Read these off the row that follows.
1) Report the entry just left of -2.6.
2) Report the entry just left of -5.6.
3) Report the maximum.
[-12.4  11.4  -3.0 -12.7  -1.3  -5.6  11.1 -19.8  -2.6]
1) -19.8
2) -1.3
3) 11.4

X = [180  33 122 146  93 122 122 242 114 153 175 128  83]
Give the entry just left of the smallest entry.
Answer: 180
Give the 3rd entry.
Answer: 122
Give the second entry from the left.
Answer: 33
Give the 2nd-last entry.
Answer: 128

[[-32 -56  22   8  -9]
 [-81 -33 -68 -19 -32]
 [-52 -60   1   4 -18]
 [-44  -4 -50 -22   1]
 [-83 -50 -49  -9 -36]
 [ 22  18  34  42   4]
 [-70 -36 -43  -5 -30]
 [  0  11  -8  -9  32]
 [  0  11  -8 -10  32]
 [-38 -60  13  -1  -8]
 [-18 -34  19   6  21]]
Indices start at 1.
The top-right entry -> -9
Read off the entry at row 2, column 1.
-81
The bottom-left entry: -18
Read off the entry directly below -5.
-9
The entry just left of 34 -> 18
Read off the entry at row 2, column 2.
-33
The entry in the bottom-right corner -> 21
The entry just right of the largest entry -> 4
Read off the entry at row 1, column 1.
-32
Read off the entry at row 1, column 3.
22
The entry directly above 6: -1
Read off the entry at row 3, column 2.
-60
The smallest entry: -83
Read off the maximum.
42
Read off the entry at row 3, column 3.
1
Read off the entry directly below 42.
-5
The entry in row 3 and column 1: -52
The entry directly above -22 -> 4
The centre entry is 34
Read off the entry at row 1, column 2.
-56
Read off the entry at row 2, column 3.
-68
Read off the entry directly above the smallest entry.
-44
Read off the entry directly below -1.
6
Read off the entry directly above the centre entry.
-49
Read off the entry just right of -1.
-8
Read off the entry just left of -1.
13

[[ -8  10  -2 -24  50 -15]
 [-31  -2  24  15 -36 -19]
 [ 14  73 -60  76 -83   2]
 [ 20  58  11   1  35  33]
 [ -3  27  28  54 -17   1]
 [  6  10  -8 -47  45 -44]
 [ 35  37 -21   8  -7   7]
 [ 39  25 -10 -52  24 -27]
 [-10 -23  39 -47  47  50]
 [ 35   1  -6 -36 -12 -11]]
Indices start at 1.
Give the top-left entry.
-8
The entry in the top-right corner: -15
The entry just right of 73: -60
The entry at row 2, column 1: -31
The top entry of the column that holds the smallest entry is 50
The entry at row 1, column 3 is -2
The entry just left of the smallest entry: 76
Give the entry in row 3 and column 2.
73
The entry directly below the largest entry -> 1
The entry at row 3, column 1: 14
The entry directly below the smallest entry -> 35
The entry just left of -27 is 24
The bottom-left entry -> 35
The bottom entry of the column that holds the smallest entry is -12
Give the entry just left of -17.
54
Give the entry just left of 8.
-21
The entry at row 2, column 2: -2
Give the entry just left of 2.
-83
The entry just right of -17 -> 1
Give the entry directly above 25.
37
Give the entry in row 2 and column 3.
24
Give the entry directly below 45.
-7
Give the entry at row 1, column 2.
10
Give the bottom-right entry.
-11
Give the top entry of the column that holds the largest entry.
-24

x =
 44  -20   47   10   30   14   -1  -42   11  -15
 14    4   -8    8    2   -7    0    8   19    3
 46  -18   -5   15   -3   72    1  -32   27  -38
 35   17  -12   -1   17  -18  -18   16   38  -12
 -2   -3   24    4   -9  -30   45   15   23   17
  8  -15    5   22    9   62   40  -20    0  -23
 31  -33   -1   -6   15  -31  -68  -10   32  -18
 29  -27  -42   15  -13  -14  -28   -4   48  -28
-17    0   30   32   40   21    7  -22  -39  -21
 27   51  -25  -24  -46   31   13   26   56  -36
 -7  -28   33   29   11   33   17  -32   -8  -31
-31   -7   13   22    9   49   40  -27  -56  -19
-11   -2  -10   13   48    1  -44   28  -50   47
-23   29  -27  -33  -23  -26  -28   27  -16   23
Rows and columns are numbered from 1.
What is the largest entry?
A: 72
What is the bottom-left entry?
A: -23
The bottom-right entry is 23
The entry just right of the largest entry: 1
The entry directly above the largest entry -> -7
What is the entry in row 2 and column 1?
A: 14
What is the entry in row 1 and column 3?
A: 47
The entry directly below the largest entry -> -18
The top-left entry: 44
The entry directly below -6 -> 15
What is the entry at row 3, column 1?
A: 46
The entry directly below 28 -> 27
The entry directly below -5: -12
The entry directly below -46 -> 11
The bottom entry of the column that holds the smallest entry is -28
What is the entry just left of -44?
A: 1
What is the entry in row 3 and column 3?
A: -5
The entry directly below -21 -> -36
The entry directly above -11: -31
The entry at row 1, column 2 is -20
What is the entry just right of -24?
A: -46
The entry in row 2 and column 2 -> 4
What is the entry at row 3, column 2?
A: -18
The top-right entry -> -15
The entry just left of the largest entry is -3

[[-11  44 -58 -52 -60 -97 -39  59  56  48]
 [ 10 -45  59  54  63  95  41 -56 -54 -51]
 [ -9  43 -58 -51 -60 -92 -38  58  55  48]]
Indices start at 1.
The entry at row 3, column 2 -> 43
Which number is the entry directly below the smallest entry? 95
The entry at row 2, column 2 -> -45
Which number is the entry at row 2, column 1? 10
The entry directly above 55 is -54
The entry in the top-left corner is -11
Which number is the entry directly below the largest entry? -92
The entry just left of -56 is 41
Which number is the entry in row 1 and column 3? -58
Which number is the entry directly below 10? -9
The top-right entry -> 48

B =
[[ 62  89  41 -37  83 -47  65]
 [ 57 -20  20  21 -31 -21 -30]]
Rows and columns are numbered from 1.
Find the top-right entry.
65
Find the top-left entry.
62
Find the top entry of the column that holds the smallest entry.
-47
Find the entry at row 1, column 3.
41
Find the entry in row 1 and column 2.
89
Find the entry at row 2, column 1.
57
